Below are the code and all the weights of a small trained network. Each question names an input and a target symbol and asks about switching units off, where a switched-off unit gives its printed mean instead of its output.

import numpy as np


def w(rows, s, z=0):
    codes = np.array(rows[::2]) - 128.0
    scale = np.full(codes.shape[1], s)
    scale[-1] = z or s
    return codes * scale


def norm(h):
    return h / np.sqrt((h * h).mean(-1, keepdims=True) + 1e-5)


def f(y):
    return y / 2 * (1 + np.tanh(0.7978845608 * (y + 0.044715 * y**3)))


def softmax(a):
    e = np.exp(a - a.max(-1, keepdims=True))
    return e / e.sum(-1, keepdims=True)


def log_softmax(a):
    a = a - a.max(-1, keepdims=True)
    return a - np.log(np.exp(a).sum(-1, keepdims=True))


def net(x, mask):
    ids = ['ΘΞΣημπτω'.index(c) for c in x.split()]
    T = len(ids)
    res = E[ids] + P[:T]
    q, k, v = (norm(res) @ M[0].T for M in (Q, K, V))
    z = softmax(np.where(np.tri(T) > 0, q @ k.T / 2**0.5, -1e9)) @ v
    res = res + np.where(mask[0], z, O[0][:, -1]) @ O[0][:, :-1]
    y = f(norm(res) @ A[0][:, :-1].T + A[0][:, -1])
    res = res + np.where(mask[1:13], y, B[0][:, -1]) @ B[0][:, :-1]
    return log_softmax(norm(res)[-1] @ U[:, :-1].T + U[:, -1])


Q, K, V, O, A, B = {}, {}, {}, {}, {}, {}
E = w([
[157,252,173,146,93,131],'Θ',
[138,141,90,131,174,86],'Ξ',
[158,230,103,122,166,170],'Σ',
[179,148,171,121,99,89],'η',
[150,91,8,140,193,139],'μ',
[79,69,127,65,184,148],'π',
[117,28,148,93,128,159],'τ',
[118,66,160,143,65,181],'ω',
],0.02)
P = w([
[180,94,150,74,99,75],'0',
[155,2,211,152,155,56],'1',
[114,123,84,51,71,104],'2',
[131,63,182,178,187,100],'3',
[146,140,100,63,102,123],'4',
[90,118,157,181,185,129],'5',
[162,156,100,64,123,144],'6',
[116,136,160,187,218,156],'7',
[184,180,102,60,150,172],'8',
[93,177,135,209,234,207],'9',
[204,161,130,69,180,188],'10',
],0.014)
Q[0] = w([
[135,133,41,23,63,165],'h0',
[253,175,63,11,179,156],'h0',
],0.025)
K[0] = w([
[93,49,153,143,100,213],'h0',
[144,131,91,107,171,253],'h0',
],0.026)
V[0] = w([
[176,140,54,204,75,84],'h0',
[193,93,116,185,66,249],'h0',
],0.02)
O[0] = w([
[80,125,160,1,180,188,2],'h0',
[39,103,88,57,57,104,74],'h0',
],0.0098,0.0032)
A[0] = w([
[107,131,218,130,168,149,78],'n0',
[104,93,165,232,178,145,143],'n1',
[175,80,160,118,124,95,65],'n2',
[62,120,152,58,85,186,106],'n3',
[2,78,232,217,170,125,173],'n4',
[74,54,171,198,156,78,211],'n5',
[155,121,129,139,201,75,126],'n6',
[36,92,110,218,151,209,105],'n7',
[25,126,123,122,91,121,70],'n8',
[144,134,186,165,153,114,160],'n9',
[129,138,161,134,230,124,2],'n10',
[120,168,106,144,114,138,138],'n11',
],0.02,0.0058)
B[0] = w([
[70,103,98,125,101,26,185],'n0',
[179,24,163,150,188,162,245],'n1',
[142,66,135,96,89,131,145],'n2',
[147,91,50,118,172,166,165],'n3',
[235,57,226,241,208,222,184],'n4',
[163,218,107,193,127,88,185],'n5',
[136,178,191,127,111,165,216],'n6',
[68,5,188,130,206,98,173],'n7',
[101,91,231,169,72,210,143],'n8',
[132,126,102,107,184,151,216],'n9',
[35,117,106,137,79,113,218],'n10',
[91,99,184,121,109,123,172],'n11',
],0.025,0.012)
U = w([
[116,129,103,90,155,42,104],'Θ',
[20,74,140,154,190,112,166],'Ξ',
[101,186,184,91,114,175,99],'Σ',
[180,78,171,28,72,142,108],'η',
[127,115,8,90,159,189,143],'μ',
[191,91,143,200,175,174,105],'π',
[113,121,57,177,45,79,253],'τ',
[100,53,92,152,10,246,13],'ω',
],0.011,0.004)

Each question gives the input, a string of symbols that net reads in full, and the target symbol t.
The units are the heads (2 rows each of Q, K, V and O) and the neurons (one row each of A and B). Each row of codes is followed by its name. A weight is (code - 128) times the scale printed after its matrix; where a second scale follows, it is the last column's (O, A, B and U).
mask holds one flag per unit, heads first, then neurons. A switched-off unit (its flag False) gives its mean, the last column of its rows in O or B, instead of its output. The means were averaged over made-up inputs and are rounded, as every weight is.
A unit's drop is (log p(t) with every unit on - log p(t) with that unit switched off) / (log p(t) with every unit on - log p(t) with every unit switched off).
The circuit of an input: a set's keep is (log p(t) with only the set's units on - log p(t) with every unit switched off) / (log p(t) with every unit on - log p(t) with every unit switched off). Starting from the 12 units with the biggest drops (on a tie, the unit counted first), units are removed one at a time, each time the one whose removal leaves the highest keep (on an exact tie, the one counted first), for as long as the keep stays at least 0.8.
units of the circuit, in order: the units of the circuit, biggest drop first
unit that matters most: the unit with the biggest drop
k most important neurons: the k neurons with the biggest drops, biggest first
drop when u is switched off: that unit's drop, to one decimal
input Σ Σ Ξ η π ω Σ Σ Θ Ξ ω, target ω: units of the circuit, in order -> (h0; n8)
input Σ Θ ω μ τ μ Σ Σ Σ, target Σ: 3 most important neurons -> (n1; n4; n0)
input Σ Σ Σ π Σ Ξ η, target η: 3 most important neurons -> (n4; n2; n1)
input Σ μ η, target μ: units of the circuit, in order -> (h0; n3; n1)
input Θ Σ μ π π Ξ η Ξ μ Θ, target Ξ: units of the circuit, in order -> (h0; n0)
input π Ξ Θ Σ π μ π μ μ τ π, target τ: 2 most important neurons -> (n1; n4)
input Σ Σ Ξ μ Θ Θ τ ω π, target ω: units of the circuit, in order -> (h0; n8)
input Σ τ Θ Σ τ μ η, target τ: units of the circuit, in order -> (h0; n1)
input Σ μ μ Σ Σ η μ Σ Σ Σ Θ, target Σ: units of the circuit, in order -> (n1; n4)
input Θ Σ Σ Σ, target Ξ: 2 most important neurons -> (n10; n0)
input τ Θ Σ, target τ: 4 most important neurons -> (n1; n4; n6; n7)
input η Σ ω, target ω: unit that matters most -> n8
input Σ μ Σ Θ Σ Σ μ Σ ω τ τ, target ω: 2 most important neurons -> (n8; n0)
input Θ Σ Θ, target Σ: 3 most important neurons -> (n1; n0; n4)
input τ π Σ μ Ξ, target μ: drop when h0 is switched off -> 1.3
input μ Σ τ Σ τ Σ μ, target τ: drop when n7 is switched off -> 0.0
input Σ η Ξ π μ ω η, target ω: drop when n3 is switched off -> 0.1
input Θ μ Σ μ τ Ξ π, target τ: drop when h0 is switched off -> 0.9
